[[118 119 106 135 136 126 120 118 113]
 [125 143 118 138 145 131 111 133 103]
 [122 130 111 135 136 121 112 125 106]]
:
[[122 125 118]
 [130 143 119]
 [111 118 106]
 [135 138 135]
 [136 145 136]
 [121 131 126]
 [112 111 120]
 [125 133 118]
 [106 103 113]]

[[110 127 139 119 116]
 [104 127 144 118 116]]
:
[[104 110]
 [127 127]
 [144 139]
 [118 119]
 [116 116]]

[[148 143 133 136 128 146 132 139]
 [140 132 138 141 135 147 132 135]
 [154 148 143 136 136 136 133 136]
 [155 154 139 136 128 131 131 136]
 [153 134 137 139 133 140 133 148]
 [145 140 134 139 130 146 129 143]]
:
[[145 153 155 154 140 148]
 [140 134 154 148 132 143]
 [134 137 139 143 138 133]
 [139 139 136 136 141 136]
 [130 133 128 136 135 128]
 [146 140 131 136 147 146]
 [129 133 131 133 132 132]
 [143 148 136 136 135 139]]

[[132 132 123 138 128 133 125 126 113 136 130 125]
 [142 128 118 133 127 129 103 118 129 114 142 122]]
:
[[142 132]
 [128 132]
 [118 123]
 [133 138]
 [127 128]
 [129 133]
 [103 125]
 [118 126]
 [129 113]
 [114 136]
 [142 130]
 [122 125]]

[[132 121 111 134 130 134 138 118 110 135 128 118]
 [139 127 118 131 129 131 118 126 133 118 113 130]
 [125 121 139 139 148 125 107 128 125 127 145 129]
 [146 110 141 133 139 112 112 133 130 131 142 124]
 [131 128 125 129 128 129 126 127 129 126 124 128]
 [121 129 125 120 125 120 129 126 130 127 126 120]
 [133 122 113 140 131 138 141 121 112 139 126 123]
 [126 129 129 119 110 130 123 126 117 124 133 139]]
:
[[126 133 121 131 146 125 139 132]
 [129 122 129 128 110 121 127 121]
 [129 113 125 125 141 139 118 111]
 [119 140 120 129 133 139 131 134]
 [110 131 125 128 139 148 129 130]
 [130 138 120 129 112 125 131 134]
 [123 141 129 126 112 107 118 138]
 [126 121 126 127 133 128 126 118]
 [117 112 130 129 130 125 133 110]
 [124 139 127 126 131 127 118 135]
 [133 126 126 124 142 145 113 128]
 [139 123 120 128 124 129 130 118]]

[[116 131 125 129 122]
 [113 137 126 128 118]
 [113 139 128 129 117]
 [106 140 121 124 119]
 [113 136 126 128 118]
 [113 133 122 124 121]
 [106 136 121 119 117]
 [113 131 121 123 122]
 [107 137 121 119 117]
 [113 134 123 127 121]
 [113 137 123 132 123]
 [113 136 125 127 119]]
:
[[113 113 113 107 113 106 113 113 106 113 113 116]
 [136 137 134 137 131 136 133 136 140 139 137 131]
 [125 123 123 121 121 121 122 126 121 128 126 125]
 [127 132 127 119 123 119 124 128 124 129 128 129]
 [119 123 121 117 122 117 121 118 119 117 118 122]]

[[127 117 147 123]
 [127 124 139 137]
 [121 121 131 136]
 [127 115 100 112]]
:
[[127 121 127 127]
 [115 121 124 117]
 [100 131 139 147]
 [112 136 137 123]]
---
[[144 131 130 133 124 125 128 114 131 124]
 [134 125 128 125 126 128 125 120 132 123]
 [121 126 125 115 136 138 129 150 124 131]
 [140 131 131 131 121 123 121 108 134 121]]
:
[[121 126 125 115 136 138 129 150 124 131]
 [134 125 128 125 126 128 125 120 132 123]
 [140 131 131 131 121 123 121 108 134 121]
 [144 131 130 133 124 125 128 114 131 124]]

[[109 126 146 125 132 130 130 129 118 134 128 120 143]
 [101 126 155 123 132 134 129 130 116 134 126 117 144]
 [115 129 144 125 129 133 126 129 123 134 125 123 132]]
:
[[101 126 155 123 132 134 129 130 116 134 126 117 144]
 [109 126 146 125 132 130 130 129 118 134 128 120 143]
 [115 129 144 125 129 133 126 129 123 134 125 123 132]]

[[116 114 133 138 126 135 123 145 134 119 144 139]
 [103 102 136 143 122 141 120 157 139 109 156 149]
 [114 143 127 128 117 143 135 136 135 133 141 140]
 [141 120 123 106 132 129 135 112 119 129 110 136]
 [138 128 133 149 142 108 117 131 128 129 126 102]]
:
[[103 102 136 143 122 141 120 157 139 109 156 149]
 [114 143 127 128 117 143 135 136 135 133 141 140]
 [116 114 133 138 126 135 123 145 134 119 144 139]
 [138 128 133 149 142 108 117 131 128 129 126 102]
 [141 120 123 106 132 129 135 112 119 129 110 136]]

[[126 114 126 128 149 127]
 [119 109 126 153 134 117]
 [148 131 145 140 112 128]
 [136 138 134 116 145 140]
 [155 133 152 141 107 129]
 [125 134 125 136 111 125]
 [113 138 114 114 149 138]]
:
[[113 138 114 114 149 138]
 [119 109 126 153 134 117]
 [125 134 125 136 111 125]
 [126 114 126 128 149 127]
 [136 138 134 116 145 140]
 [148 131 145 140 112 128]
 [155 133 152 141 107 129]]

[[135 121 140 108 124 154 110 111 108]
 [131 128 125 137 132 125 137 129 137]
 [143 107 116 130 127 126 125 104 141]
 [142 108 119 126 126 129 121 104 136]
 [137 119 140 103 123 153 105 108 106]]
:
[[131 128 125 137 132 125 137 129 137]
 [135 121 140 108 124 154 110 111 108]
 [137 119 140 103 123 153 105 108 106]
 [142 108 119 126 126 129 121 104 136]
 [143 107 116 130 127 126 125 104 141]]

[[132 112 113 127 139 111 125]
 [111 112 135 142 132 136 125]
 [114 117 144 141 131 129 115]
 [138 115 144 130 114 118 117]
 [116 138 134 147 138 127 115]
 [118 106 136 141 137 125 127]]
:
[[111 112 135 142 132 136 125]
 [114 117 144 141 131 129 115]
 [116 138 134 147 138 127 115]
 [118 106 136 141 137 125 127]
 [132 112 113 127 139 111 125]
 [138 115 144 130 114 118 117]]

[[137 121 129 126 114 146 122 115 121 120 102]
 [118 121 127 141 107 117 132 119 150 140 128]
 [142 111 134 121 114 141 138 117 130 122 116]
 [150 112 137 109 126 149 145 123 118 116 124]]
:
[[118 121 127 141 107 117 132 119 150 140 128]
 [137 121 129 126 114 146 122 115 121 120 102]
 [142 111 134 121 114 141 138 117 130 122 116]
 [150 112 137 109 126 149 145 123 118 116 124]]

[[102 146 134 110 106 154 142 128 152 111 120 126]
 [120 137 121 117 126 136 123 134 139 118 122 115]
 [142 135 143 143 138 140 146 129 136 141 138 146]
 [103 138 148 120  98 153 158 117 144 119 128 144]]
:
[[102 146 134 110 106 154 142 128 152 111 120 126]
 [103 138 148 120  98 153 158 117 144 119 128 144]
 [120 137 121 117 126 136 123 134 139 118 122 115]
 [142 135 143 143 138 140 146 129 136 141 138 146]]
---
[[120 118 139 141 138 108 118 134 118]
 [146 126 131 119 122 133 122 133 147]
 [154 131 124 109 113 144 126 133 157]
 [133 144 112 114 114 147 143 119 136]
 [118 113 145 146 144 102 114 136 113]
 [109 124 135 145 140 109 127 126 107]
 [119 117 138 140 139 112 118 135 116]
 [142 141 113 109 113 156 141 121 146]
 [129 138 117 120 121 144 140 119 132]
 [128 115 140 137 139 116 116 134 125]]
:
[[133 144 112 114 114 147 143 119 136]
 [142 141 113 109 113 156 141 121 146]
 [129 138 117 120 121 144 140 119 132]
 [154 131 124 109 113 144 126 133 157]
 [146 126 131 119 122 133 122 133 147]
 [109 124 135 145 140 109 127 126 107]
 [119 117 138 140 139 112 118 135 116]
 [120 118 139 141 138 108 118 134 118]
 [128 115 140 137 139 116 116 134 125]
 [118 113 145 146 144 102 114 136 113]]

[[152 150 152 102 113 144]
 [121 150 110 124 136 103]
 [131 124 126 127 128 129]
 [125 129 124 132 123 128]]
:
[[121 150 110 124 136 103]
 [125 129 124 132 123 128]
 [131 124 126 127 128 129]
 [152 150 152 102 113 144]]

[[130 130 126]
 [132 152 129]
 [132 152 128]
 [108 126 127]
 [129 145 148]]
:
[[130 130 126]
 [108 126 127]
 [132 152 128]
 [132 152 129]
 [129 145 148]]

[[138 124 123 138  99 126 119 135 127 129 109 130]
 [115 128 116 123 132 151 125 128 123 130 134 118]
 [129 125 120 139 138 128 130 118 116 134 132 134]
 [131 125 128 112 137 127 138 129 112 127 125 118]
 [129 134 124 126 131 133 122 130 115 112 111 137]]
:
[[115 128 116 123 132 151 125 128 123 130 134 118]
 [129 125 120 139 138 128 130 118 116 134 132 134]
 [138 124 123 138  99 126 119 135 127 129 109 130]
 [129 134 124 126 131 133 122 130 115 112 111 137]
 [131 125 128 112 137 127 138 129 112 127 125 118]]

[[128 120 102 120 136 127 126 136  99]
 [138 137 121 125 137 126 131 125 103]
 [116 141 125 119 139 136 154 131 150]
 [122 121 106 136 139 124 125 139 111]
 [126 124 126 121 120 110 109 114 133]]
:
[[128 120 102 120 136 127 126 136  99]
 [122 121 106 136 139 124 125 139 111]
 [138 137 121 125 137 126 131 125 103]
 [116 141 125 119 139 136 154 131 150]
 [126 124 126 121 120 110 109 114 133]]

[[124 121 124 131 132 124 130 120 124 108 113 115 130 117 148]
 [134 130 133 132 134 129 127 129 130 102 135 132 131 149 134]
 [121 118 135 126 127 127 124 126 131 145 116 131 129 128 133]
 [114 129 123 116 137 123 124 117 127 130 126 132 127 123 138]]
:
[[114 129 123 116 137 123 124 117 127 130 126 132 127 123 138]
 [124 121 124 131 132 124 130 120 124 108 113 115 130 117 148]
 [134 130 133 132 134 129 127 129 130 102 135 132 131 149 134]
 [121 118 135 126 127 127 124 126 131 145 116 131 129 128 133]]
